Below are the code and all the weights of a small trained network. Each question names an input and a class and asks about switching units off, where a switched-off unit gives its printed mean instead of its output.

import numpy as np


def w(rows, s, z=0):
    codes = np.array(rows[::2]) - 128.0
    scale = np.full(codes.shape[1], s)
    scale[-1] = z or s
    return codes * scale


def f(y):
    return np.maximum(y, 0)


def log_softmax(a):
    a = a - a.max(-1, keepdims=True)
    return a - np.log(np.exp(a).sum(-1, keepdims=True))


def net(x, mask):
    res = np.array(x, float).reshape(1, 4) / 4 @ E
    y = f(res @ A[0][:, :-1].T + A[0][:, -1])
    res = res + np.where(mask, y, B[0][:, -1]) @ B[0][:, :-1]
    return log_softmax(res[-1] @ U[:, :-1].T + U[:, -1])


A, B = {}, {}
E = w([
[46,251,219,138,114],'x0',
[13,92,15,199,58],'x1',
[82,181,59,2,214],'x2',
[190,241,51,239,188],'x3',
],0.0084)
A[0] = w([
[132,81,189,51,80,104],'n0',
[78,221,170,136,114,2],'n1',
[38,72,39,162,147,44],'n2',
[86,135,91,125,77,133],'n3',
[79,85,202,122,104,110],'n4',
[145,147,106,172,167,84],'n5',
[152,135,169,174,61,121],'n6',
[218,159,169,73,154,67],'n7',
[150,187,225,110,163,113],'n8',
[131,190,108,158,153,57],'n9',
[169,141,110,194,159,114],'n10',
[137,179,127,186,139,84],'n11',
[139,150,122,78,190,115],'n12',
[116,117,133,69,84,47],'n13',
[31,124,92,165,105,152],'n14',
[116,216,139,148,120,76],'n15',
[78,141,45,144,74,72],'n16',
[71,182,77,56,158,84],'n17',
[154,48,68,115,142,120],'n18',
[147,109,69,84,122,84],'n19',
[182,84,188,207,61,100],'n20',
[248,91,111,86,134,120],'n21',
[104,60,161,90,94,91],'n22',
[29,136,51,170,122,76],'n23',
[129,121,72,158,53,149],'n24',
[173,186,114,174,168,75],'n25',
[88,167,193,84,96,114],'n26',
[165,199,46,147,116,51],'n27',
[201,107,53,147,141,69],'n28',
[97,128,83,47,185,115],'n29',
[54,234,211,112,94,30],'n30',
[73,70,148,105,163,89],'n31',
],0.012,0.004)
B[0] = w([
[150,131,99,121,100,225],'n0',
[73,105,113,174,113,211],'n1',
[109,97,168,74,146,228],'n2',
[140,107,169,106,132,186],'n3',
[170,144,104,118,98,211],'n4',
[151,132,116,85,105,177],'n5',
[162,176,151,175,183,205],'n6',
[145,115,166,92,119,211],'n7',
[76,61,189,61,130,242],'n8',
[147,133,107,116,95,186],'n9',
[148,133,120,114,121,201],'n10',
[146,133,103,97,103,195],'n11',
[146,152,152,130,148,188],'n12',
[153,128,122,130,97,171],'n13',
[120,91,166,78,142,223],'n14',
[90,105,84,122,104,199],'n15',
[140,97,149,95,146,206],'n16',
[190,200,137,226,183,217],'n17',
[75,114,110,177,135,206],'n18',
[103,149,124,201,121,171],'n19',
[164,221,135,209,189,242],'n20',
[9,40,167,121,124,206],'n21',
[177,142,79,105,115,208],'n22',
[134,110,164,80,137,225],'n23',
[129,109,148,133,139,203],'n24',
[162,136,125,82,83,209],'n25',
[104,119,83,101,133,215],'n26',
[144,127,121,111,116,199],'n27',
[91,108,89,140,90,197],'n28',
[174,203,120,186,153,214],'n29',
[69,120,118,177,111,254],'n30',
[150,147,108,126,91,181],'n31',
],0.011)
U = w([
[101,106,212,61,180,80],'0',
[159,213,120,189,233,133],'1',
[8,111,56,161,107,254],'2',
[185,157,17,71,35,63],'3',
],0.011,0.0066)

Each question gives the input, the list of numbers given to net, and the class t.
The units are the neurons (one row each of A and B). Each row of codes is followed by its name. A weight is (code - 128) times the scale printed after its matrix; where a second scale follows, it is the last column's (A, B and U).
mask holds one flag per neuron, in row order. A switched-off neuron (its flag False) gives its mean, the last column of its row in B, instead of its output. The means were averaged over made-up inputs and are rounded, as every weight is.
A unit's drop is (log p(t) with every unit on - log p(t) with that unit switched off) / (log p(t) with every unit on - log p(t) with every unit switched off).
most important unit: the unit with the biggest drop
top k neurons: the k neurons with the biggest drops, biggest first
drop of u: that unit's drop, to one decimal
input [-7,0,-8,-2], class 1: top neuron -> [n20]
input [-2,-8,7,8], class 0: top 3 neurons -> [n21, n8, n7]
input [4,-5,1,-6], class 3: top 2 neurons -> [n0, n4]
input [-1,4,6,-5], class 1: top 2 neurons -> [n17, n29]
input [-8,-3,7,-5], class 2: top 2 neurons -> [n21, n20]
input [-3,7,-7,-7], class 0: top 2 neurons -> [n2, n14]
input [5,6,7,2], class 1: top 2 neurons -> [n17, n29]
input [6,8,7,5], class 0: top 2 neurons -> [n23, n14]
input [-2,4,5,6], class 3: top 2 neurons -> [n20, n6]
input [7,-1,-8,-7], class 1: top 2 neurons -> [n20, n6]
input [8,-4,2,0], class 2: drop of n30 -> 0.1
input [-8,0,-1,-7], class 2: drop of n21 -> 2.0
input [0,5,-6,5], class 1: drop of n20 -> 1.8
input [4,3,6,-6], class 1: most important unit -> n17
